Below are the code and all the weights of a small trained network. Each question names an input and a target symbol and asks about switching units off, where a switched-off unit gives its printed mean instead of its output.

import numpy as np


def w(rows, s, z=0):
    codes = np.array(rows[::2]) - 128.0
    scale = np.full(codes.shape[1], s)
    scale[-1] = z or s
    return codes * scale


def norm(h):
    return h / np.sqrt((h * h).mean(-1, keepdims=True) + 1e-5)


def f(y):
    return np.maximum(y, 0)


def softmax(a):
    e = np.exp(a - a.max(-1, keepdims=True))
    return e / e.sum(-1, keepdims=True)


def log_softmax(a):
    a = a - a.max(-1, keepdims=True)
    return a - np.log(np.exp(a).sum(-1, keepdims=True))


def net(x, mask):
    ids = ['ΠΦαβζθλμστψ'.index(c) for c in x.split()]
    T = len(ids)
    res = E[ids] + P[:T]
    u = 0
    for l in range(2):
        q, k, v = (norm(res) @ M[l].T for M in (Q, K, V))
        z = softmax(np.where(np.tri(T) > 0, q @ k.T / 4**0.5, -1e9)) @ v
        res = res + np.where(mask[u], z, O[l][:, -1]) @ O[l][:, :-1]
        u += 1
        y = f(norm(res) @ A[l][:, :-1].T + A[l][:, -1])
        res = res + np.where(mask[u : u + 8], y, B[l][:, -1]) @ B[l][:, :-1]
        u += 8
    return log_softmax(norm(res)[-1] @ U[:, :-1].T + U[:, -1])


Q, K, V, O, A, B = {}, {}, {}, {}, {}, {}
E = w([
[92,135,128,147,176,134,117,133,184,116,133],'Π',
[91,142,81,151,78,178,102,153,142,95,133],'Φ',
[147,176,80,144,130,141,88,152,126,69,115],'α',
[140,141,111,210,157,254,68,34,135,138,202],'β',
[71,140,152,143,168,152,132,131,168,136,134],'ζ',
[86,139,153,147,136,156,115,131,189,132,132],'θ',
[66,149,159,137,137,170,126,146,170,147,141],'λ',
[157,118,109,105,127,140,186,151,115,153,111],'μ',
[156,158,177,108,142,70,109,117,97,127,136],'σ',
[100,82,165,119,72,95,131,83,125,110,124],'τ',
[97,148,128,144,142,137,112,141,201,125,128],'ψ',
],0.0015)
P = w([
[90,117,80,2,151,149,71,168,60,88,201],'0',
[143,100,144,62,120,167,95,110,116,111,20],'1',
[171,120,150,73,124,134,119,101,111,121,38],'2',
[139,100,130,131,103,105,108,147,130,142,56],'3',
[144,117,132,147,116,112,115,142,132,135,79],'4',
[126,124,127,161,112,106,121,135,141,139,101],'5',
[122,133,130,169,120,121,120,128,145,137,118],'6',
[118,139,132,169,120,120,125,129,157,132,136],'7',
[112,145,135,171,134,126,130,128,165,126,155],'8',
[108,158,139,159,136,132,141,127,173,124,167],'9',
[105,170,145,160,140,134,143,127,183,127,181],'10',
],0.00075)
Q[0] = w([
[100,73,148,167,61,31,169,98,128,103,106],'L0H0',
[162,153,187,114,171,56,112,133,73,126,126],'L0H0',
[206,117,78,66,95,148,180,150,91,183,95],'L0H0',
[133,160,217,3,129,97,164,90,161,105,90],'L0H0',
],0.0027)
K[0] = w([
[93,76,139,86,98,128,101,92,97,82,75],'L0H0',
[152,142,165,91,188,102,79,108,95,112,101],'L0H0',
[144,104,72,34,161,205,133,148,101,145,103],'L0H0',
[122,108,129,3,129,106,95,124,52,97,215],'L0H0',
],0.0033)
V[0] = w([
[23,111,101,165,112,170,111,95,193,72,157],'L0H0',
[150,247,120,156,190,169,74,187,159,153,167],'L0H0',
[176,121,62,112,164,191,203,181,150,198,119],'L0H0',
[102,82,63,151,70,180,199,133,168,116,117],'L0H0',
],0.0015)
O[0] = w([
[223,114,123,87,95,106,42,118,110,246,62,1],'L0H0',
[64,54,114,108,72,30,211,18,94,103,25,58],'L0H0',
[46,124,231,148,133,24,62,135,101,18,155,222],'L0H0',
[157,116,229,82,164,85,26,130,119,141,153,119],'L0H0',
],0.0011,0.00065)
A[0] = w([
[185,19,44,118,128,193,152,114,30,182,117,54],'L0N0',
[122,39,164,121,182,123,149,209,81,101,140,65],'L0N1',
[74,171,140,130,129,91,35,125,115,53,219,89],'L0N2',
[161,148,150,163,100,168,102,200,86,83,172,108],'L0N3',
[137,63,115,73,107,186,25,67,151,188,181,149],'L0N4',
[186,154,192,96,177,80,13,116,65,135,134,2],'L0N5',
[109,116,38,122,133,246,171,156,103,120,127,134],'L0N6',
[74,53,158,131,65,79,130,29,80,63,109,57],'L0N7',
],0.0014,0.00068)
B[0] = w([
[88,124,160,76,172,140,112,220,77,112,91,182],'L0N0',
[155,175,114,173,111,152,145,54,164,156,143,250],'L0N1',
[206,97,117,143,100,131,155,134,104,164,57,254],'L0N2',
[102,127,91,64,108,100,131,70,120,138,138,209],'L0N3',
[147,196,147,185,147,88,201,100,131,105,171,215],'L0N4',
[105,84,82,48,150,149,79,205,64,131,48,187],'L0N5',
[143,87,144,128,115,100,40,117,73,125,96,235],'L0N6',
[143,90,66,73,163,209,101,249,94,160,42,186],'L0N7',
],0.0018,0.00083)
Q[1] = w([
[204,164,160,35,183,131,215,122,68,114,82],'L1H0',
[132,3,147,200,109,106,153,210,156,207,186],'L1H0',
[194,93,120,81,105,106,183,201,60,145,92],'L1H0',
[139,104,68,110,65,133,102,214,101,154,47],'L1H0',
],0.0038)
K[1] = w([
[168,131,151,75,195,39,190,148,75,169,166],'L1H0',
[110,28,186,159,87,253,166,178,200,174,48],'L1H0',
[178,75,150,56,133,103,186,164,81,164,66],'L1H0',
[121,81,99,28,108,183,61,153,68,106,30],'L1H0',
],0.0036)
V[1] = w([
[107,69,130,109,249,139,159,110,88,136,147],'L1H0',
[173,130,76,184,153,114,92,78,118,75,109],'L1H0',
[104,114,85,86,110,130,78,177,90,131,116],'L1H0',
[175,123,70,102,186,62,123,166,188,109,121],'L1H0',
],0.0021)
O[1] = w([
[122,152,114,205,41,107,18,188,186,197,152,188],'L1H0',
[168,110,221,64,90,160,208,212,158,200,157,55],'L1H0',
[173,103,205,205,148,114,191,72,175,124,66,255],'L1H0',
[59,89,213,115,36,247,75,54,127,125,157,146],'L1H0',
],0.0013,0.00086)
A[1] = w([
[64,109,135,27,188,162,117,181,116,185,97,166],'L1N0',
[220,141,105,161,109,123,170,123,137,155,91,3],'L1N1',
[179,103,136,122,112,162,112,147,97,135,8,153],'L1N2',
[101,34,69,4,124,151,83,203,64,136,103,129],'L1N3',
[166,141,181,104,123,73,67,137,58,113,116,170],'L1N4',
[82,112,85,90,156,163,54,86,163,153,67,67],'L1N5',
[117,108,70,125,84,155,10,144,65,78,131,79],'L1N6',
[137,156,178,173,131,111,159,111,134,112,198,127],'L1N7',
],0.0018,0.00043)
B[1] = w([
[200,95,124,117,71,132,132,130,141,74,114,160],'L1N0',
[103,90,136,139,87,152,102,70,130,82,129,185],'L1N1',
[85,150,82,115,166,133,159,169,132,147,194,250],'L1N2',
[246,193,135,113,57,77,52,186,182,99,4,174],'L1N3',
[93,69,88,171,107,182,153,110,168,116,123,196],'L1N4',
[148,125,129,121,111,97,144,129,46,128,189,167],'L1N5',
[188,128,146,77,138,128,155,195,183,176,48,163],'L1N6',
[162,137,141,84,135,98,105,132,83,125,116,169],'L1N7',
],0.0023,0.0024)
U = w([
[143,106,205,102,220,115,187,97,153,155,89,50],'Π',
[102,145,95,137,117,62,51,116,127,238,142,73],'Φ',
[128,97,179,99,152,134,152,109,135,168,115,5],'α',
[35,88,50,184,142,211,188,134,167,115,156,166],'β',
[157,88,163,135,30,136,133,1,94,54,133,152],'ζ',
[204,178,151,183,219,212,67,111,129,206,154,128],'θ',
[163,210,128,36,131,39,177,138,39,107,205,151],'λ',
[101,150,74,144,206,43,100,99,96,150,85,45],'μ',
[101,86,204,82,59,150,59,128,160,234,169,52],'σ',
[222,124,86,89,85,143,111,221,176,131,40,182],'τ',
[66,134,227,154,180,97,37,171,165,57,133,139],'ψ',
],0.0062,0.0031)

Each question gives the input, a string of symbols that net reads in full, and the target symbol t.
The units are the heads (4 rows each of Q, K, V and O) and the neurons (one row each of A and B). Each row of codes is followed by its name. A weight is (code - 128) times the scale printed after its matrix; where a second scale follows, it is the last column's (O, A, B and U).
mask holds one flag per unit, layer by layer, with each layer's heads first. A switched-off unit (its flag False) gives its mean, the last column of its rows in O or B, instead of its output. The means were averaged over made-up inputs and are rounded, as every weight is.
A unit's drop is (log p(t) with every unit on - log p(t) with that unit switched off) / (log p(t) with every unit on - log p(t) with every unit switched off).
The circuit of an input: a set's keep is (log p(t) with only the set's units on - log p(t) with every unit switched off) / (log p(t) with every unit on - log p(t) with every unit switched off). Starting from the 12 units with the biggest drops (on a tie, the unit counted first), units are removed one at a time, each time the one whose removal leaves the highest keep (on an exact tie, the one counted first), for as long as the keep stays at least 0.8.
circuit, biggest first: the units of the circuit, biggest drop first
most important unit: the unit with the biggest drop
top k neurons: the k neurons with the biggest drops, biggest first
top k neurons in layer l: the k neurons of layer l with the biggest drops, biggest first
input Φ α μ ψ σ θ, target ζ: most important unit -> L1N2
input σ τ μ β β σ λ, target τ: top 3 neurons in layer 1 -> L1N0, L1N2, L1N4
input μ Π Π θ θ, target σ: circuit, biggest first -> L0H0, L1N3, L1N5
input σ σ σ σ ψ, target β: circuit, biggest first -> L0H0, L1N3
input μ Π α Φ μ θ, target Π: top 2 neurons -> L1N3, L1N1
input σ σ Π, target β: circuit, biggest first -> L0H0, L1N3
input θ σ Π Π ψ μ Π, target ζ: circuit, biggest first -> L0H0, L1H0, L1N2, L1N5
input μ σ μ β β λ, target τ: top 3 neurons -> L1N0, L1N2, L0N4
input μ σ μ μ λ, target ψ: circuit, biggest first -> L1N4, L0H0
input μ σ λ, target ψ: top 4 neurons -> L1N4, L1N2, L0N2, L0N1
input Π μ τ σ τ Φ ψ, target θ: circuit, biggest first -> L0H0, L1N4, L1N3
input μ μ σ θ Π β μ τ τ θ, target θ: top 2 neurons -> L1N2, L1N3
input μ λ μ τ μ, target ζ: circuit, biggest first -> L0H0, L0N1, L1N1
input μ θ τ μ μ τ Φ τ τ, target λ: top 3 neurons -> L0N4, L1N7, L0N6
input ψ μ ζ, target ζ: most important unit -> L1N0
input Φ τ λ, target Π: circuit, biggest first -> L1H0, L1N3
input Π μ ζ, target σ: circuit, biggest first -> L1H0, L0N4, L1N5
input μ μ σ τ Φ μ θ Φ τ Φ, target ζ: top 2 neurons -> L0N4, L1N1
input τ μ ζ, target θ: circuit, biggest first -> L0H0, L1N5
input σ β τ, target τ: circuit, biggest first -> L0N7
input σ μ ζ, target β: top 2 neurons -> L1N3, L1N7
input τ μ Φ β β Π, target τ: top 2 neurons -> L1N0, L0N4
input ζ ζ μ μ Π τ λ μ ψ σ τ, target β: top 2 neurons -> L0N7, L0N4
input α α τ μ τ τ μ μ τ ζ Φ, target τ: top 2 neurons in layer 0 -> L0N6, L0N1
